The two nearest rows among all rows above each row, by straight-line distance, nearest first (none for the first three rows):
In the rows, 128 means zero.
1: [162 144 110 129 177 143 136 122 140 173 150 132 158 125 180 141 164 145
 190 138 130 127 165 100]
2: [160 158 111 126 192 150 150 128 138 166 136 157 133 123 140 141 155 144
 194 146 151 155 103  76]
3: [169 170 131 173 166 115 158 161 126 170 144 169 173 150 148 164 129 147
 199 124 158 156 124 123]
4: [154 146 110  99 188 152 133 127 140 174 172 124 145 111 168 138 159 135
 182 141 124 149 153  89] : 1 2
5: [132 167 132 160 126 125 148 164 131 125 130 165 122 144 136 158 125 168
 148 144 157 154 120 120] : 3 2
6: [178 160 145  96 171 147 195 127 144 169 174 144 158 109 192 139 149 157
 229 124 145 166 134 107] : 4 1
7: [149 132 102 153 192 167 130 126 146 174 121 112 146 116 114 128 159 114
 137 144 130 122 162 103] : 1 4
8: [179 193 141 142 168 153 196 163 122 119 140 172 120 132 162 165 120 190
 189 122 147 165  98 111] : 5 3
9: [174 126 158 164 159 173 164 135 158 158 153 136 178 127 160 123 145 136
 180 109 117 139 154 155] : 1 3
10: [167 143 135 141 177 164 161 131 149 165 125 165 158 135 139 131 148 139
 195 124 117 157 106 118] : 2 9
11: [162 148 118 130 186 156 142 131 144 165 123 124 146 128 131 133 150 136
 184 136 151 134 142  98] : 2 1
12: [167 124 176 127 162 175 149 130 158 173 152 132 180 131 153 120 148 130
 166 115 125 132 162 152] : 9 10
13: [161 140 115 111 175 156 170 128 145 170 167 127 152 117 167 135 158 136
 179 134 125 132 155 108] : 4 1
14: [173 146 147  98 176 165 210 130 150 162 161 136 163 112 175 132 144 147
 206 118 113 143 138 121] : 6 13
15: [165 179 138 150 139 111 137 162 117 129 143 159 111 138 145 167 133 175
 159 139 157 159 117  87] : 5 8
16: [129 176 114 155 185 113 143 164 118 125 142 161 112 140 142 168 159 172
 186 137 159 150 115  99] : 15 5
17: [159 147 126 112 193 135 145 173 120 117 110 150  97 119 123 158 115 161
 173 136 146 154  95  93] : 16 15
18: [152 178  86  73 219 149 135 132 128 166 164 109 100  97 168 146 149 139
 191 163 112 138 114  26] : 4 2
19: [175 145 148 140 172 168 174 134 149 159 119 167 123 134 138 131 143 145
 193 118 146 164  99 123] : 10 2
20: [170 123 162 124 158 183 157 133 162 161 148 136 183 128 154 121 139 131
 174 106 116 136 154 159] : 12 9
21: [156 173  86  62 205 139 141 122 102 128 147 150 112 112 153 148 162 148
 198 160 151 157  97  39] : 18 2
22: [165 121 133 156 172 162 146 127 149 126 131 134 165 124 137 130 155 135
 179 125 157 136 121 124] : 11 10
23: [127 162  97 133 190 152 145 124 110 127 151 159  95 126 153 176 163 173
 214 154 156 153 107  68] : 16 2
24: [151 185  94 129 204 150 121 126 117 129 133 146  88 125 135 168 162 131
 175 154 156 149 111  67] : 23 2
25: [137 198  55 116 225  99  88 164 100 134 145 131  61 113 130 174 142 156
 169 196 160 143 109  22] : 24 21
26: [158 106 120 164 168 159 107 122 155 179 140 162 183 169 128 125 169 120
 153 129 138 139 189 141] : 12 7
27: [158 137 111 112 188 158 124 130 145 130 132 124 158 118 134 133 160 130
 169 140 163 148 159 102] : 11 22
28: [161 149 114 119 194 134 117 172 115 124 111 144 100 123 115 158 147 152
 165 142 152 149 105  93] : 17 24
29: [162 165 104 124 195 143 150 123 134 172 144 125 131  99 182 143 159 148
 205 148 119 140 137  62] : 4 1
30: [131 135 134 152 172 165 142 129 152 167 120 125 159 142 155 125 152 130
 165 126 154 149 154 124] : 11 22
31: [181 176 136 151 190 115 130 161 118 129 135 155 109 139 140 166 159 166
 146 141 158 151 115  92] : 15 16
